-2 -8 -21 50 58 -10 42 -21 -4 -26 -3 19 -29 49 27 -35 -10 48 6 -16 3 5
 -2 -6 23 26 -26 52 27 23 63 8 -7 21 -6 -> Z_835
59 -3 25 -15 -1 36 -39 20 33 -20 -7 -68 -13 14 -6 49 18 -11 6 11 -6 26
 -2 -11 2 28 -23 -30 34 -29 -3 10 -6 7 10 -> Z_613
3 -4 40 -28 -42 -5 -6 17 -18 11 4 43 -28 13 -39 -22 15 9 -8 -5 9 5 34 36
 23 -8 -3 19 19 -19 -6 43 8 -1 -44 -> Z_322
-22 -54 0 -36 14 26 15 -30 -27 15 40 -54 3 -24 -21 -41 -45 -18 2 41 -13
 -1 -53 -11 38 -40 -28 7 -82 -42 -3 -2 -34 4 34 -> Z_86
44 -34 -61 -52 -13 11 -21 48 46 -28 -38 63 -8 66 -18 -29 -2 22 2 10 14
 -27 11 20 -31 -27 8 9 19 21 12 35 0 -2 33 -> Z_118
-16 19 21 -25 -6 0 39 -3 31 50 52 36 17 41 -5 16 33 -3 4 0 52 6 52 -24
 -11 38 -7 -11 -16 -27 -21 36 -7 -11 -19 -> Z_420
-5 15 -11 11 4 -1 31 46 12 -19 3 -38 -40 -12 -3 -8 -15 20 16 -19 23 -17
 -53 -2 3 3 -29 18 -10 -6 20 29 6 -2 8 -> Z_118
26 20 31 45 29 21 1 66 44 0 -13 -18 -38 17 -6 0 -14 -13 -15 14 44 -13 31
 -28 -1 7 -32 18 18 9 0 -1 6 -36 -17 -> Z_420
32 -22 54 -20 -14 34 5 -30 48 3 21 6 -27 33 13 30 -22 0 -3 25 -23 11 7
 -22 43 -4 -15 -8 10 -21 -6 58 -7 -35 19 -> Z_340
-22 17 17 -13 20 37 31 23 12 62 33 12 -46 14 -13 -8 1 4 -14 45 -22 7 46
 13 16 -9 21 -85 -6 -32 50 -1 -11 -42 -24 -> Z_835
16 -14 -6 -12 37 26 -19 -70 2 -40 -49 -25 -46 35 -24 -22 5 36 -9 -35 -12
 -9 58 34 -27 20 -16 68 51 -5 -4 21 -16 16 27 -> Z_553
-47 -8 -61 17 58 -28 51 -67 -21 -17 -1 36 38 1 24 -42 2 34 28 -30 47 10
 15 -22 -2 -33 7 105 22 -20 21 0 -15 -46 -74 -> Z_124
25 -45 -17 32 50 8 40 -63 9 -20 -11 15 -20 8 -10 -12 8 -14 17 8 -7 8 6
 -12 14 -16 -14 28 -5 47 4 -1 -35 20 28 -> Z_124
4 -2 -2 -8 -24 10 -2 2 -14 16 -8 -12 12 -15 -1 14 6 23 1 -5 4 -8 -2 -18
 -7 21 6 -10 -1 11 -14 -22 -13 0 16 -> Z_906
19 -8 64 -13 -19 -1 -21 32 2 -29 -33 -19 -13 30 -30 -46 10 -34 -8 47 -9
 -7 -8 31 -13 11 -71 -40 -23 -27 18 15 -7 52 15 -> Z_613
8 -2 -2 -5 -17 18 -4 1 -6 11 -9 -8 8 -19 -1 13 5 20 4 -2 2 -4 -1 -13 -9
 21 2 -13 2 9 -15 -27 -18 -1 15 -> Z_906
17 -22 7 -28 -8 17 -7 -21 30 -2 -32 10 -29 9 -9 10 -25 44 -1 31 -10 4 44
 -15 -10 -8 4 28 15 -1 -19 14 -6 -31 11 -> Z_124
-5 3 -13 -6 -22 10 -6 -4 -13 8 -9 -36 9 -20 -2 7 -1 34 5 11 4 -6 -5 -16
 -6 21 2 -11 -1 12 -18 -26 -17 -5 16 -> Z_98
-10 26 -12 20 -5 -10 -11 23 -10 11 14 -7 26 -39 8 36 -6 11 12 -16 1 -1
 -16 -9 -2 14 1 16 15 -5 -8 -26 -6 0 -32 -> Z_118
4 -25 33 20 -19 -12 1 -50 24 36 -11 25 -42 20 10 2 -15 34 -13 -24 22 -11
 -5 -3 35 7 -37 55 -22 -15 -6 54 -3 -22 24 -> Z_124
-30 -36 -41 15 13 20 33 -44 -56 2 -15 28 -1 0 3 -63 -36 55 5 0 -10 -21
 -26 5 10 -43 13 26 -30 6 10 -25 -36 -1 15 -> Z_124
-2 -6 0 -8 -19 11 -8 0 -8 8 -14 -11 3 -20 -4 4 -2 32 -3 14 1 -2 -8 -10
 -8 14 10 -4 -1 18 -18 -12 -13 -6 17 -> Z_86
0 -4 -3 -17 -20 11 -3 -11 -13 10 -12 -24 6 -18 -6 13 2 24 3 -7 9 -8 -8
 -21 -10 28 5 -12 4 11 -15 -20 -17 -4 19 -> Z_340
-5 -4 2 -4 -12 9 -14 0 -12 12 -10 -14 1 -15 -4 -1 2 25 0 -9 5 -7 -3 -8
 -6 18 8 -17 -3 7 -6 -22 -18 -2 6 -> Z_322
1 0 -8 -13 -7 3 -8 -10 -9 7 -4 -19 1 -9 -1 6 0 21 0 0 7 -8 3 -17 -11 9
 11 0 -1 12 -15 -15 -17 -4 12 -> Z_835
32 -13 33 5 28 56 -4 -35 11 -5 0 22 -25 23 0 17 -11 4 -12 -4 0 -22 63
 -47 6 11 -3 23 33 -6 -6 1 -12 1 8 -> Z_420
-36 -38 5 -11 -6 -18 1 86 21 -3 6 -54 -14 2 0 -39 -36 37 26 -1 55 -14
 -29 -16 -10 -18 6 54 -18 -18 26 -44 -14 36 -16 -> Z_835
-21 26 -10 4 3 -16 10 7 -12 9 15 -27 17 -49 5 32 -5 -3 8 -11 -3 3 -33
 -21 2 15 2 8 1 -3 -3 -16 -2 -1 -10 -> Z_118
12 -7 -28 -18 -4 6 -12 24 56 -17 -29 -22 -23 20 -16 -1 0 -12 8 17 21 23
 -33 81 5 -19 30 9 -7 20 -31 -24 8 -9 38 -> Z_98
-11 9 -25 30 -17 -1 -5 24 -17 28 4 20 25 -19 -10 19 1 20 -13 -14 -13 5
 -38 3 -17 21 16 5 2 7 -13 -8 -7 0 8 -> Z_906
31 -27 -11 3 37 12 19 -8 73 48 32 -4 19 24 23 40 25 -60 2 42 4 36 -1 -24
 -1 -2 -8 -83 -42 7 2 -10 -30 -28 37 -> Z_906
27 23 -20 1 0 24 12 2 15 -18 -11 -46 -40 -21 11 33 -5 25 3 7 18 3 -9 -29
 -10 19 -24 -2 21 18 -27 18 2 -38 18 -> Z_98
25 44 0 -16 18 19 28 -35 -43 11 -2 16 -4 50 -7 -1 54 -44 -28 -22 47 -32
 60 -2 -19 14 -50 -1 32 27 -27 41 5 -4 -7 -> Z_553
-20 -38 -48 32 -5 1 41 -24 -5 -13 -21 -52 -2 10 7 -5 -16 114 23 -2 -18
 -14 -46 -47 7 17 9 22 25 37 15 -2 -62 -13 49 -> Z_613
4 16 -29 10 -3 -4 4 24 -18 16 16 12 25 -18 5 20 -5 7 1 -4 3 9 -12 -13 -3
 12 -6 8 -5 1 -1 -11 12 -10 -13 -> Z_906
8 11 55 -11 -28 32 20 15 -16 -24 9 29 -27 -9 29 -30 7 -15 -2 -27 5 -51 2
 -34 19 -26 -35 -29 32 -23 13 51 -30 -12 -10 -> Z_906
-3 -2 -43 -13 13 0 -39 22 30 26 -18 -3 -7 36 -27 -5 24 26 -27 -55 7 -17
 6 30 -58 36 18 -10 10 -44 18 37 -16 2 32 -> Z_118
32 15 37 -12 -24 56 -34 24 2 -25 7 -12 -4 -5 -3 13 -6 24 -3 -1 -11 8 6
 -25 -35 16 1 -29 14 -35 -35 39 -5 -17 -16 -> Z_322
0 16 27 -26 -14 -5 -9 -41 34 -6 -20 46 -28 -14 24 17 -9 4 -4 1 -4 9 10
 -7 -16 24 -33 24 18 3 -12 29 8 -3 17 -> Z_553
-22 27 50 22 -29 -61 42 65 -19 7 31 -100 -10 15 -10 26 5 7 11 -25 16 -60
 3 -28 46 -10 -15 34 -3 18 35 44 36 16 -13 -> Z_118
-3 20 -42 12 2 -3 -17 9 -11 13 20 -9 19 -29 13 31 -9 -3 -4 -16 -2 1 -26
 -7 -3 10 -5 5 5 0 -14 -15 -2 -4 7 -> Z_98
20 14 5 -19 -12 17 -23 44 -4 -30 -45 -29 -57 28 -38 -13 34 9 -14 -16 -11
 -11 -19 49 2 33 -12 -14 51 -14 42 23 8 39 16 -> Z_420
28 17 24 -24 0 32 -33 -15 20 -10 -37 1 -12 0 -8 18 -26 2 -23 35 -16 22
 10 4 -10 35 -10 -2 9 -14 -15 -3 27 -35 12 -> Z_340
8 10 -56 15 53 24 19 -61 -25 -12 26 -46 -15 -17 23 14 20 25 29 -76 10 4
 9 11 -5 8 3 -23 4 -32 6 -9 -27 -1 14 -> Z_613
-14 6 -22 29 107 -36 -20 -56 38 32 0 -34 29 23 -39 22 -14 -38 -22 11 4
 29 83 33 -30 46 -19 62 -48 -13 -9 -45 27 -11 7 -> Z_322
3 13 -23 4 -7 -3 6 -5 -7 9 15 2 26 -24 5 37 6 -13 3 -6 3 4 -36 -25 -9 4
 6 -9 -1 14 -13 6 5 -20 3 -> Z_340
-16 -54 -48 -15 11 -5 33 -31 -39 37 14 43 -12 -17 50 -19 2 25 -7 -57 53
 -9 -16 -44 -3 -31 47 -2 -7 30 -5 -27 -42 13 35 -> Z_86
-7 4 -11 -8 -25 10 -7 -7 -17 10 -8 -40 10 -18 -4 9 -1 33 4 9 3 -9 -6 -12
 -2 20 4 -7 -2 9 -19 -26 -15 -3 16 -> Z_98
23 -7 -31 2 -4 7 0 30 3 -23 -28 -64 -23 4 -1 -44 -32 108 23 33 -14 12 42
 -1 -51 1 -9 -53 -35 0 -7 -5 -28 -36 8 -> Z_118
37 -15 12 2 17 9 -23 -41 27 3 -10 0 0 50 32 28 -6 -9 -22 26 5 19 1 -9 -9
 -17 -7 4 -2 -9 -26 19 -2 -27 9 -> Z_835
-5 -4 17 27 -2 5 -16 -11 4 -16 -6 38 11 21 4 -7 -30 1 -6 23 -8 -39 -17 5
 -12 -13 -90 38 7 -40 -13 27 -31 8 -4 -> Z_613
26 -15 48 -17 -33 28 -15 5 32 13 -17 -23 -31 25 -12 42 13 -24 -13 20 2
 -8 -47 4 6 12 -18 -29 0 -10 0 28 11 10 35 -> Z_340
-27 -14 -33 -31 -28 -21 -20 13 -33 26 -12 -9 22 14 10 -53 -14 60 13 -7
 -15 -62 9 -21 7 6 -30 -38 -45 -22 84 -6 -12 16 24 -> Z_124
-14 -53 -5 35 -15 -6 34 29 34 38 -30 -2 -50 77 -32 -16 0 67 -20 31 -4
 -12 -52 5 19 -3 13 6 -13 35 58 47 1 -15 41 -> Z_322
-4 9 -11 -15 -16 5 -7 -9 -16 13 -16 -24 6 -8 4 11 8 21 -1 -2 0 -1 -1 -12
 -13 20 1 -3 16 27 -9 -21 -12 7 17 -> Z_553
51 -17 -20 -2 -24 48 -5 18 13 -16 -15 0 -37 24 28 -4 2 22 -4 15 29 15
 -43 -5 8 -42 -8 -24 25 -2 -24 37 -19 -51 -3 -> Z_98
-9 17 26 25 -18 33 31 75 -45 15 29 28 -21 8 -24 -41 -1 -7 -38 9 -32 50
 -74 6 -20 4 33 -40 -11 -1 17 55 18 29 -1 -> Z_553
-22 13 -3 23 21 -6 -2 15 1 12 14 -25 14 -29 6 11 -10 -6 0 -8 5 14 -28
 -11 -1 10 8 0 -10 -6 3 -26 -5 -12 -14 -> Z_322
14 23 19 -9 -26 27 39 15 -33 -9 -18 -56 -30 24 -11 -41 33 32 1 4 39 -29
 -9 10 33 14 -19 -36 -8 35 2 30 -3 -29 15 -> Z_86
-14 -19 -35 37 -6 -28 6 22 -17 26 -7 -16 -40 -39 -16 11 23 48 3 -67 -4
 25 -64 -4 20 46 32 9 23 13 65 -6 0 38 24 -> Z_613
5 7 -7 -11 -17 10 -6 2 -3 10 -11 -20 6 -29 -3 18 0 23 11 1 7 -12 -5 -19
 -6 15 3 -11 -2 10 -13 -23 -15 -9 5 -> Z_118
-3 14 -6 4 -14 2 1 20 -25 15 20 -4 27 -14 21 11 -3 4 0 -15 8 -1 -24 -27
 -2 10 4 -28 1 -1 0 -7 -6 -11 -8 -> Z_340
-14 18 -25 -18 -32 -6 12 44 37 -23 -14 39 25 3 12 -32 -26 7 23 70 16 -11
 -55 11 -8 -12 -57 -13 -21 19 -32 -12 -37 -25 9 -> Z_420
-3 -1 6 -8 -11 7 -8 0 -11 10 -10 -12 6 -19 -6 4 0 22 -5 10 3 -4 6 -10 -4
 20 9 -1 0 19 -16 -17 -11 -3 15 -> Z_86
-5 26 -42 22 25 9 -32 -4 28 6 0 -40 12 -14 4 16 -16 27 2 32 -47 35 -23 6
 -35 23 -46 -18 -2 -36 16 15 -18 -42 -8 -> Z_553
-17 -31 -19 -20 -3 -24 9 13 -9 -7 -22 -38 7 17 3 -19 5 32 5 10 23 27 -39
 -8 -6 17 -21 24 33 -17 23 -10 -29 10 -21 -> Z_340
21 12 33 6 11 0 8 -49 28 -12 -31 15 -35 45 -13 63 39 -20 -4 11 -9 3 -17
 45 31 37 -46 47 56 -5 27 35 29 32 -10 -> Z_118
0 -41 -76 7 62 -3 31 -34 31 9 -5 -10 -29 26 46 15 3 24 14 -26 14 0 15 -6
 -44 -40 25 -25 5 10 8 -16 -48 -3 42 -> Z_124
11 -17 50 -18 -9 48 28 -30 -71 -38 -1 -53 -14 8 -30 -35 46 -8 -1 0 -12
 -16 -32 -14 11 7 -5 -26 2 -8 22 41 -11 55 9 -> Z_86
-14 2 75 11 -83 -39 -33 42 45 28 -25 22 32 -54 10 41 2 -20 -3 45 11 6
 -50 -33 -10 -24 19 -7 -4 14 -42 -7 -7 -30 -30 -> Z_118
-8 26 -31 16 12 10 -1 23 -8 2 14 -12 19 -12 -2 15 1 12 9 -10 6 9 -29 -4
 5 35 -5 12 14 -5 5 -26 -6 7 -12 -> Z_420
3 -11 14 16 11 -18 -38 42 77 -6 -19 -6 23 26 13 3 -26 -4 -11 9 16 30 -51
 -10 -7 29 8 36 -21 -1 10 -1 21 -11 21 -> Z_322
-4 -2 2 -5 -6 4 -11 5 -9 10 -10 -16 -1 -13 -5 2 -2 24 0 -8 9 -6 5 -13
 -10 21 6 -8 -6 11 -6 -24 -9 2 8 -> Z_322
